In the rows, 128 means zero.
Each row is followed by its class; each block has classes of its own.
[ 82 103 163 144 152 174 160 140 122 165 113 167 154 115 133 117 193 114
 186 120 121 172 134 175 132 190  98 204  98 136 102 128]
<121>
[ 80  95 153 160 154 161 166 138 110 183 120 161 165 120 139 108 204 117
 176 138 122 180 144 175 124 177 102 215  91 157  89 128]
<40>
[133 116 121 165 171  86  83 103 122 152 136 110 164 125 101  98 108 103
 114 116 125 115 142 113 141 110 121 164 157 112 151 117]
<163>
[126 108 127 174 188  86  87  98 118 162 136 116 162 116 108  85 125 101
 106 113 131 123 147 113 143  99 128 153 158 129 142 103]
<40>
[112 105 130 151 123 117 139  63  90 167 125 109 220 125 142 183 133 148
 114 120 149 125 154 137 123 102 185 159  88 200 155 147]
<43>
[ 64 108 160 174 151 166 153 130 117 182 105 152 165 103 142 125 152 101
 172 108 107 185 117 173 153 159  89 184 116 170 112 100]
<100>
[ 79 113 162 152 154 172 160 134 119 187 103 163 180 100 129 102 200 111
 183 139 111 170 133 181 125 164  93 219  92 139  94 114]
<83>
[120 103 125 191 163  68  83 113 137 167 154 112 148 145 106 120 128  95
  93 102 130 127 117 123 148 125 140 135 154 134 121 115]
<158>
[111  94 143 149 134 103 130  43  97 161 119 103 231 119 134 179 160 148
 106 139 142 117 165 141 114 112 191 160  91 172 144 146]
<43>
[119 127 134 154 138 109 132  60  82 158 116 112 210 123 152 170 144 134
 112 129 133 111 151 136 130 100 192 149  93 196 152 144]
<159>
[139 123 126 179 183  83  69  98 116 155 130 118 181 109 100  89 120  99
 106 116 123 108 135 113 148 107 126 151 163 118 138 103]
<159>
[118 105 152 152 135 121 138  57  99 135 114 110 178 117 155 176 146 150
 108 119 136 126 162 133 113 115 187 158  92 189 143 157]
<163>
[ 66 100 157 164 166 159 154 134 119 172 106 160 158 108 140 113 173 115
 167 124 112 177 123 169 133 154  90 190 111 156 109 105]
<40>
[133  91 115 183 150  73  94 121 147 174 164 111 162 145  92 127 121  93
 106 115 130 127 127 116 139 145 144 142 150 135 142 118]
<43>
[ 76 109 182 152 147 163 156 151 129 155 127 156 160 110 154 129 190 119
 173 139 102 176 107 167 121 175 105 187 106 148 100 107]
<83>
[109 116 152 157 129 119 145  52 106 150  96 111 176 105 145 180 161 150
 104 121 135 130 173 132 117  96 194 143 105 194 139 142]
<83>
[116 111 131 177 169  90 112 108 145 159 126 118 116 122 111 133 116  92
 115 109 127 124 138 121 155 146 142 127 160 145 170 109]
<139>
[ 83  98 162 153 165 164 151 128 112 166 107 164 165 118 135 127 190 118
 180 134 113 171 159 161 131 173  95 199  96 132 106 130]
<66>
[129 105 127 169 172  86  81  99 128 163 137 113 188 118  95 107 109 105
 112 109 133 112 135 116 144 112 129 154 158 125 151 109]
<43>
[ 77 107 166 154 156 173 153 146 113 170 102 162 152 114 142 121 183 119
 180 124 117 166 136 175 133 183  88 203 106 141 100 129]
<158>
[126 110 113 184 149  81  87 116 146 160 161 111 152 149 107 112 126  95
 100 110 137 129  98 118 146 139 138 153 138 134 108 114]
<163>
[121 100 115 191 156  76  95 116 142 174 165 112 157 140 108 137 134  98
 104 109 136 131 104 123 147 134 144 143 152 129 118 121]
<156>
[ 70 106 179 156 151 159 149 152 129 150 123 152 158 124 159 131 177 126
 171 124 108 167 101 172 128 179 102 185 117 147 101 120]
<158>
[ 76 102 152 150 146 171 158 129 116 168 107 166 165 111 125 120 191 111
 182 118 130 174 129 179 136 187  99 211  97 151 100 126]
<121>
[136 122 137 168 178  86  90  91 120 167 127 113 166 105 101  93 129  94
 108 118 120 117 159 113 142 101 136 151 159 124 153  99]
<83>
[ 68  95 159 166 168 157 154 135 110 173 108 161 151 109 141 119 169 107
 172 119 116 179 137 163 137 157  89 190 114 161 111 112]
<40>
[111 116 128 169 164 102 107 109 145 150 127 115 132 109 114 125 116 106
 120 113 134 127 124 124 150 146 131 138 161 136 162 110]
<139>
[114 109 123 181 167  92 109 107 153 169 141 117 139 127 115 126 124  94
 110 113 125 127 130 136 157 148 143 138 156 135 140 113]
<130>
[ 86  94 165 152 159 160 151 130 113 165 119 165 165 117 125 122 194 108
 181 127 112 177 155 172 129 176 101 208  95 135 118 130]
<121>
[115  95 155 162 143 111 128  50 100 146 109 108 170 127 143 184 160 156
 104 119 128 133 186 121 117 106 191 143 103 188 156 153]
<73>
[109 127 127 167 160 100 119 104 144 167 125 109 133 115 108 110 124  91
 125 129 137 130 146 127 153 136 137 148 159 132 157 104]
<83>
[118 106 137 160 130 117 139  51 111 149 120 107 192 116 155 182 163 161
  99 127 130 122 165 143 115 120 205 154 100 185 131 162]
<130>
[138  95 130 174 175  81  86  97 123 166 140 115 178 122  89 108 120 102
 109 120 123 120 158 117 137 120 137 158 151 127 158 111]
<43>
[109 119 137 144 132 123 137  66  85 153 111 111 201 124 149 166 140 146
 119 120 144 118 151 137 128 101 172 171  89 185 153 146]
<163>
[ 66 102 164 167 154 166 151 135 120 172 103 153 183  94 137 124 156 115
 167 108 102 190 109 178 142 156  85 193 126 171 117  92]
<100>
[110  93 129 179 170  82 115 105 145 171 138 110 138 123 106 140 128  96
 113 119 134 136 130 133 152 143 140 140 157 134 153 107]
<156>
[ 70  93 180 163 161 156 151 147 129 149 138 153 162 126 163 122 188 125
 168 136 106 175 106 164 119 164 106 184 108 148  96 115]
<40>
[122 112 120 174 166  95 112 107 144 171 140 111 144 120 116 116 116  95
 115 117 122 125 140 131 156 148 142 142 159 135 159 111]
<130>
[ 76 112 163 166 156 165 157 136 120 180 104 163 165 102 134 125 169  99
 172 122 100 187 133 168 135 154  95 193 111 162 122  95]
<83>
[128 120 129 174 171  85  89  93 126 166 133 113 168 109  99  97 126  92
 106 115 126 124 146 116 142  98 134 152 160 123 143 102]
<83>
[ 73  87 163 176 161 161 148 139 114 173 116 162 171 109 140 152 169 116
 169 110 107 193 123 165 137 154  91 193 110 156 117 111]
<156>
[120 111 141 154 138 112 135  49 102 145 109 111 189 121 146 183 155 157
  98 116 136 131 175 122 121 106 196 136  98 192 144 146]
<66>
[ 79 101 161 151 156 174 158 143 114 165 110 162 155 124 139 118 181 113
 189 134 117 166 136 174 129 181  88 225  90 135 100 135]
<163>
[122 112 138 149 134 103 132  41  91 149 119 103 199 130 144 170 159 143
 103 144 132 114 175 136 109 111 194 167  94 161 142 161]
<163>
[ 75 105 157 163 162 165 149 131 127 171 104 163 173 111 134 125 171 114
 170 118 104 185 125 163 136 168  87 185 108 144 110 104]
<66>
[110 108 147 161 129 115 136  50  95 152 107 100 186  99 150 180 138 152
  95 113 129 135 158 135 126  99 186 132 110 203 149 134]
<100>
[ 75  99 162 175 153 164 147 132 118 177 111 153 175 107 136 124 161 104
 166 113  95 198 127 168 144 158  91 191 115 168 119  95]
<100>
[116 102 151 162 145 109 130  55  93 135 109 109 194 114 150 174 159 145
 101 131 133 121 160 130 120 108 194 149 100 189 146 139]
<159>
[ 67 109 165 168 156 156 140 139 121 164 111 157 161 120 140 130 172 121
 164 123 108 173 115 176 136 162  93 187 109 147 102 115]
<158>
[ 63 104 154 167 147 168 139 141 121 169 109 161 171 121 134 136 171 124
 173 114 111 192 105 165 140 168  83 195 111 168 108 103]
<73>
[121 100 113 190 160  78  95 112 140 172 159 112 151 137 108 105 145  99
  98 117 139 138 120 117 141 137 144 147 145 146 113 111]
<40>
[111 125 134 169 159  96 119 107 148 168 128 112 136 117 109 110 133  89
 119 130 131 134 135 129 153 143 141 141 158 139 149  92]
<83>
[128 122 122 171 177  92  68 102 121 161 134 115 163 122 100 105 108 106
 113 100 127 115 134 105 149 108 118 145 171 122 149 113]
<73>
[135 106 127 176 183  81  88  95 115 168 142 114 164 121 105 122 119 100
 108 114 122 116 149 115 142  98 137 149 158 112 152 118]
<156>
[128 101 119 186 169  72  92 109 151 172 148 116 136 150 101 129 134  96
  98 104 124 137 139 104 151 132 148 123 142 127 125 112]
<66>
[ 78 100 182 161 162 164 148 150 121 149 117 166 146 116 158 146 177 128
 172 113  97 172 119 158 128 164 102 180 107 149 108 120]
<139>
[107 132 136 152 126 123 140  63  92 168 108 117 201 104 145 163 148 143
 111 112 143 123 141 141 125  84 179 153  93 198 131 136]
<83>
[106 118 136 155 134 120 148  57  78 168 110 115 201 108 151 188 144 144
 114 118 143 115 146 146 129  99 181 150 102 193 155 146]
<156>
[ 84 101 159 151 160 172 154 138 121 174 104 169 173 112 135 120 188 115
 180 117 114 177 139 164 132 183  86 197 101 136  94 123]
<66>
[ 76 108 170 152 152 175 157 143 114 173 102 167 174  98 134 114 194 114
 183 130 114 172 129 174 127 164  85 210 101 146  90 111]
<83>
[121 104 121 179 158  84  95 123 151 161 151 112 137 154 110 112 127  97
 107 106 129 129 105 116 147 130 136 151 135 122 112 113]
<163>
[ 72 107 159 171 168 160 140 131 110 166  97 163 182 102 137 126 158 102
 168 119 107 173 110 169 144 158  89 191 113 167 113  94]
<159>
[ 74 100 169 162 154 160 147 143 124 157 128 156 170 114 161 134 176 124
 166 125  95 163 103 170 132 171 105 185 109 146  99 116]
<130>
[ 71 105 165 166 152 166 146 134 122 171 105 165 179  91 130 122 178 113
 171 115 111 189 118 172 129 152  85 200 110 161  92 105]
<83>
[115 112 136 159 135  97 137  41  85 171 123 106 202 121 148 188 169 148
 102 139 131 116 165 139 118 107 202 152  97 165 137 160]
<156>
[124 107 109 184 161  77  96 123 133 172 161 112 139 143 111 107 126  93
 102 110 139 125 115 111 147 124 141 138 149 148 127 112]
<40>
[128 120 130 175 177  75  81  98 124 161 138 110 159 126 107 108 112  99
 102 108 122 113 143 121 145 111 136 142 169 125 153 117]
<158>
[ 74 101 163 156 155 170 152 133 117 164 111 166 175 103 140 128 192 122
 181 124 121 166 123 180 127 178  95 211  98 147  97 134]
<139>
[118 123 131 147 138 114 135  55  96 158 111 114 203 121 142 177 141 149
 109 119 134 126 172 127 125  97 178 137 103 175 155 146]
<66>
[ 72 100 163 151 163 175 153 139 121 164 102 166 174 112 139 129 183 123
 185 123 115 175 133 165 132 173  82 199 103 134  96 121]
<66>
[131 106 136 176 192  82  80  94 118 147 127 117 165 109 105 103 116  87
 111 116 121 115 148 114 147 114 130 148 165 124 152 106]
<159>
[ 79 101 143 168 151 161 152 135 118 177 116 158 169 113 140 129 166 113
 170 119  97 180 132 171 139 165 101 202 105 156 117 119]
<130>
[ 80 102 146 153 156 173 157 138 121 182 114 161 177 118 141 120 188 115
 184 139 105 164 139 182 134 179  99 218  96 133  97 130]
<130>
[106  89 149 157 127 117 140  51 107 141 113 105 199 111 141 186 152 161
 108 126 150 124 161 140 110 116 191 155  98 189 140 156]
<43>
[119 122 135 147 141 116 136  60  86 161 113 119 192 124 148 179 146 150
 108 114 134 126 170 125 128  97 183 137  89 186 151 144]
<66>
[121 113 149 158 136 102 134  53  94 153 114 108 181 126 147 178 163 153
  94 130 129 120 181 139 113 114 197 145 108 174 147 158]
<158>
[107 111 146 152 138 122 129  60 101 145 108 110 173 126 147 183 159 165
 110 127 132 125 166 126 114 112 183 149 108 174 146 154]
<73>
[ 69  86 166 149 151 178 161 142 124 166 111 158 186 108 134 127 176 122
 192 133 127 165 124 179 124 186  88 216 103 143 107 127]
<43>

Next block, with new classes.
[ 91 106 130 149 154 112 105 187 144 134 135 156 120 160 133  95 140 132
 126 141 139 116 121 154 124 168 121 124 169 156 123 108]
<113>
[144  86 147 127 172 184 115 134 119 132 120 166 116 102 137 178 121 115
 138 158 107 198 153  61 162 130 175 123 138 141 130 127]
<109>
[149 112 129 101 119 129 133 127 130 141 143 126 136 158 101 178 138 140
 124 165 126 149 169  99 110 122 124 159 111 118 139 122]
<178>
[130 150 127 133 147 145 140 107 118 113 176 108 120 118 133 100 124 113
 125 134 136 124 177 120 140  99 134 106 125 142 109 130]
<62>
[153 116 139 109 102 142 116 139 138 110 103 141 113 122 139 177 115 128
 165 145 128 161 133  89 133 141 101 133 126 148 133 125]
<51>
[119 130 147 142 193 165 130 101 112 119 211 127 124 113 132 115 113 114
 111 139 130 153 189  94 167 122 169  95 149 160 100 131]
<101>
[163 164 130 122  89 163 154  69 111 119 135 119 146  68 129 134 101 123
 150  91 108 122 112 113 153  85 131 107 105  84 128 168]
<164>
[ 96 105 141 137 163 133 115 132 137 127 139 150 133 143 130 102 128 115
 120 150 132 128 143 138 131 150 139 113 160 148 122 121]
<178>
[147 159 139 155 131 151 127 119 122 147 172 130 128 120 117 122 116 131
 136 107 144 150 125  99 162 122 148 121 129 125 121 147]
<164>
[114 130 120 125 118 126 137 126 132 129 113 147 130 116 127 140 127 112
 152 130 111 115 117 135 106 116 130 117 135 113 135 140]
<113>
[148  99 121 112 113 118 128 139 128 148  68 139 125 137 121 179 135 144
 142 145 108 142  88 131 108 118 115 160 102  97 149 121]
<62>
[ 97 111 128 127 191 134 122 128 127 132 162 128 125 147 106  94 136 120
  81 143 126 139 168 138 128 127 166 118 147 151 114 106]
<168>
[165 165 107 113  62 127 144  87 124 141 124 128 141 108 115 173 119 147
 164  99 121 120 110 127 108 110 109 141  83  73 150 157]
<35>
[125 113 119 115 149 150 137 124 131 130 132 144 131 123 121 155 128 113
 116 155 104 129 164 120 109 103 153 125 123 109 145 125]
<113>
[142 117 136  85 119 160 154  80 122  80 133 122 128  98 138 164 114 105
 143 152 103 132 187 102 125  95 120 106 125 128 118 136]
<101>
[120 151 107 138  92  84 124 134 133 173  92 134 147 150 113 133 123 149
 137  98 124 111  67 167  98 142 113 147 110  93 145 131]
<51>
[114 107 117 109 169 144 129 115 134 125 174 128 133 162 122 145 140 125
  86 184 127 129 213 135 108 126 133 124 138 143 128  97]
<178>
[124 164 126 174 163 146 125 119 111 163 206 127 148 113 110  76 110 138
  95  92 140 128 136 125 170 122 177 115 121 109 134 141]
<113>
[125 172 119 130  95 102 162  90 121 129 161  97 138 130 115 108 126 133
 133 103 132  82 139 153 112 107 120 119 112 103 121 158]
<173>
[162 132  94  73  48 122 155 116 137 109 107  87 143 167 124 175 148 155
 115 154 114 105 186 167  80 106  57 146  95  91 151 103]
<164>
[152 113 127 123 132 158 130 124 122 129 118 145 122 106 131 170 126 130
 147 143 111 155 154  95 135 104 139 130 115 121 138 133]
<62>
[142 120 137 124 140 157 132 104 120 123 133 147 125  98 122 145 113 118
 152 129 117 154 132  88 150 111 158 121 130 119 122 144]
<35>
[114 117 115 132 159 138 131 138 128 138 149 126 135 137 122 123 131 147
  85 143 123 129 156 156 128 135 145 123 132 122 135 108]
<173>
[107 112 118 113 151 138 137 124 129  91 158 118 117 135 141  92 137 114
  95 167 129 113 197 145 126 131 123  96 154 163 104 101]
<109>
[162 121 151 136 116 165 136 120 121 117 100 144 124  74 134 165 102 122
 174 113 113 167  95  71 173 114 149 115 129 111 134 158]
<173>
[ 85 133 137 141 170 137 142  95 125  97 169 100 125 130 140  43 119  82
  95 127 128  88 172 159 134 108 147  75 158 151 100 127]
<168>
[113 135 123 138 129 130 134 138 129 138 141 128 136 127 129 122 126 143
 123 118 124 120 130 149 129 134 131 124 132 117 130 134]
<173>
[148 111 135 125 130 150 118 134 128 143 121 149 122 121 117 175 124 136
 155 144 119 175 121  83 139 130 148 141 121 116 144 138]
<35>
[163 124 140 116 115 158 131 112 123 111 130 133 113 101 132 156 120 118
 168 142 123 157 147  74 142 114 133 125 121 128 129 141]
<35>
[134 152 150 157 141 149 130 119 118 141 147 145 118  86 127 139 109 120
 176  92 130 159  97  80 171 121 159 116 130 127 124 167]
<173>
[174 124 152 120  93 151 121 123 132 120 115 127 120 123 123 173 122 130
 163 128 128 172 136  66 145 123 127 139 111 123 142 150]
<168>
[145 122 143 130 135 149 130 110 127 133 130 140 133 121 124 137 116 111
 139 139 125 144 129  93 144 111 149 131 123 108 125 136]
<178>
[121 138 108 132 158 122 121 132 116 178 160 128 145 161  98 137 125 157
  75 122 126 143 142 150 120 137 152 148 107 118 142 108]
<51>
[174 152 115 123  92 135 138 127 122 153 127 116 143 110 108 172 116 141
 134 112 121 145 113  94 123  96 136 149  79  82 154 147]
<138>
[119 131 130 140 150 133 132 130 119 135 137 125 133 122 132 103 117 111
 117 121 125 116 116 126 139 105 149 119 129 124 120 131]
<138>
[124 173 111 134 149 159 135  92 118 107 231 108 134 109 132  88 107 131
  93 119 145 120 225 127 157 117 134  87 129 159 110 119]
<51>
[138 119 127 129  92 111 118 162 140 130  92 152 121 129 134 171 128 131
 176 126 131 134  84 112 115 145 103 133 131 136 140 147]
<138>
[116 103 117  98 133 106 135 131 141 130 120 118 131 177 115 125 146 126
  97 176 123 105 153 161  87 123 109 150 121 112 127  91]
<178>
[124 115 139 130 162 161 118 148 132 121 156 148 122 116 124 145 121 114
 133 149 130 162 165  91 141 132 148 121 146 151 131 125]
<113>
[135 116 110  95  62 122 148  99 131 116  55 124 150 115 129 136 125 131
 135 120  91 100  98 167  99 104 106 128  97  66 158 140]
<168>
[117 117 108 126  92  85 118 165 146 147  80 140 132 156 126 138 144 154
 137 125 123 107  77 171  94 166  90 145 127 109 144 119]
<109>
[134 145  87 109  87  89 140 139 133 158 129 116 145 159  97 167 139 161
 110 123 125 105 118 162  82 118 102 154  88  91 158 126]
<138>
[106 138 113 136 139 119 129 121 132 115 176 117 130 137 131  79 135 133
  97 137 141 102 183 163 121 150 119  97 149 155 111 111]
<109>
[144 140 136 129 131 153 142  86 119 127 160 127 129 103 116 132 116 118
 141 123 126 145 162  98 142 103 150 118 124 123 111 150]
<164>
[169 137 124 126 106 161 123 116 121 124 158 128 132  99 122 153 117 155
 135 126 138 163 157  91 149 134 130 131 113 122 136 134]
<35>
[112 115 125 112 127 141 136 105 135  93 115 120 124 117 146 102 129 106
 119 144 111 104 157 149 116 110 122 102 137 129 123 121]
<168>
[117 134 118 120  91 102 127 128 140 133 117 132 132 168 120 131 142 141
 135 115 125 103 130 166  99 139  99 128 124 119 144 131]
<168>
[128 107 140 147 152 129 106 147 132 156 108 155 120 133 124 154 113 129
 148 131 123 172  96  97 145 148 152 133 138 135 130 129]
<51>
[157 172 109 123  78 135 139 103 122 127 183 109 140 123 117 130 124 159
 136 110 140 120 174 124 131 120 106 126 105 109 134 136]
<35>
[110  86 117  97 125 111 137 143 139 114  66 140 113 148 139 146 149 119
 134 177 100 103 129 160  80 110 103 136 132 125 130 107]
<62>
[125 100 117  96  67  66 142 165 153 141  42 117 128 182 114 177 151 150
 145 154 110  98  68 174  59 142  78 172 111  84 155 127]
<173>
[157 164 127 119  65 112 142 107 124 152 102 115 141 114 115 148 121 137
 157 101 120 122  85 118 111 114 112 152  86  76 142 150]
<109>
[101  42 139 109 197 156 109 143 126 128  71 177 109 132 142 155 125 111
 114 173  87 166 135 120 131 133 166 132 147 146 126 104]
<51>
[133 138 128 137 158 149 124 120 121 163 168 143 133 118 102 153 123 138
 127 121 127 164 137 102 139 122 160 138 120 122 129 136]
<164>
[119 140 132 142 146 130 123 140 129 147 142 138 126 128 120 115 129 119
 132 127 128 131 125 121 124 125 146 130 131 124 132 127]
<113>
[139 117 126 137  93 104 113 167 140 157  45 157 126 139 135 154 136 134
 160 115 118 131  45 143 102 160 109 151 126 102 143 126]
<109>
[106  82 132  94 156 143 141 142 140 101  93 131 117 136 137 144 136 109
 113 186 101 132 160 139 102 116 135 123 146 132 123 107]
<173>
[129 121 117 122 102  97 133 146 135 121 111 120 130 153 125 116 132 131
 124 130 132  97 119 156 105 131 102 126 127 128 129 124]
<138>
[137  94 128 119 103 133 122 140 138 143  56 159 132 112 125 170 128 142
 151 131 106 145  77 130 112 134 122 156 120  95 142 137]
<164>
[131  96 140  89  84 134 137 114 146  76  55 134 119 115 151 155 129 101
 171 149 105 115 131 122 101 113  95 120 141 130 124 136]
<168>
[138 109 104  98  93 107 143 109 132 155  93 130 156 153 106 188 135 146
 122 143 106 115 114 151  81 117 113 167  90  67 157 132]
<178>
[140 148 149 136 131 156 138  84 113 108 150 139 118  81 139 102 106  97
 179 116 125 134 125  83 164 102 154  94 140 131 102 159]
<35>
[143 174 128 150 143 149 130  99 117 132 219 112 130 115 118  90 113 130
 121 114 156 136 170 106 156 122 152 110 124 134 108 137]
<35>
[122 146 150 167 166 158 121 116 116 137 186 147 124  94 127 107 107 106
 153 108 136 151 138  82 173 127 173  97 148 146 118 159]
<113>
[127 147 126 126  94 146 145  91 123  92 119 133 129  82 152  94 113 109
 148 107 120 103 132 136 144 116 117  87 133 121 117 150]
<109>
[134 169 132 143 114 140 144  94 124 126 171 122 130 100 128 125 111 107
 162 107 127 114 141 103 137  99 136 105 119 111 130 163]
<113>
[119  89 119 109 116 127 128 143 137 125  98 139 129 147 127 141 140 146
 116 148 113 121 145 164 102 140 103 141 135 124 129 110]
<164>
[125 103 110  96 108 134 140 107 131 115  80 119 140 130 128 134 135 130
  97 141  96 110 139 165 101 104 121 131 109  90 148 114]
<168>
[192 137 133 123  80 131 124 145 120 151 125 112 128 133 113 180 126 167
 151 118 137 162 119  92 137 127  99 171  78 106 154 132]
<62>
[119 113 123 113 164 158 136 105 124 124 165 127 130 133 124 135 134 125
  97 159 118 137 204 129 119 109 148 124 138 139 109 116]
<164>
[175 161 115 110  43 107 142 116 125 147 100 116 135 135 111 169 131 154
 152  98 127 123 100 127 106 125  91 160  75  78 149 145]
<109>
[156 152 148 148 129 159 125 106 118 146 157 121 129 111 123 142 113 118
 149 113 125 165 122  71 163 107 164 119 106 109 146 162]
<168>
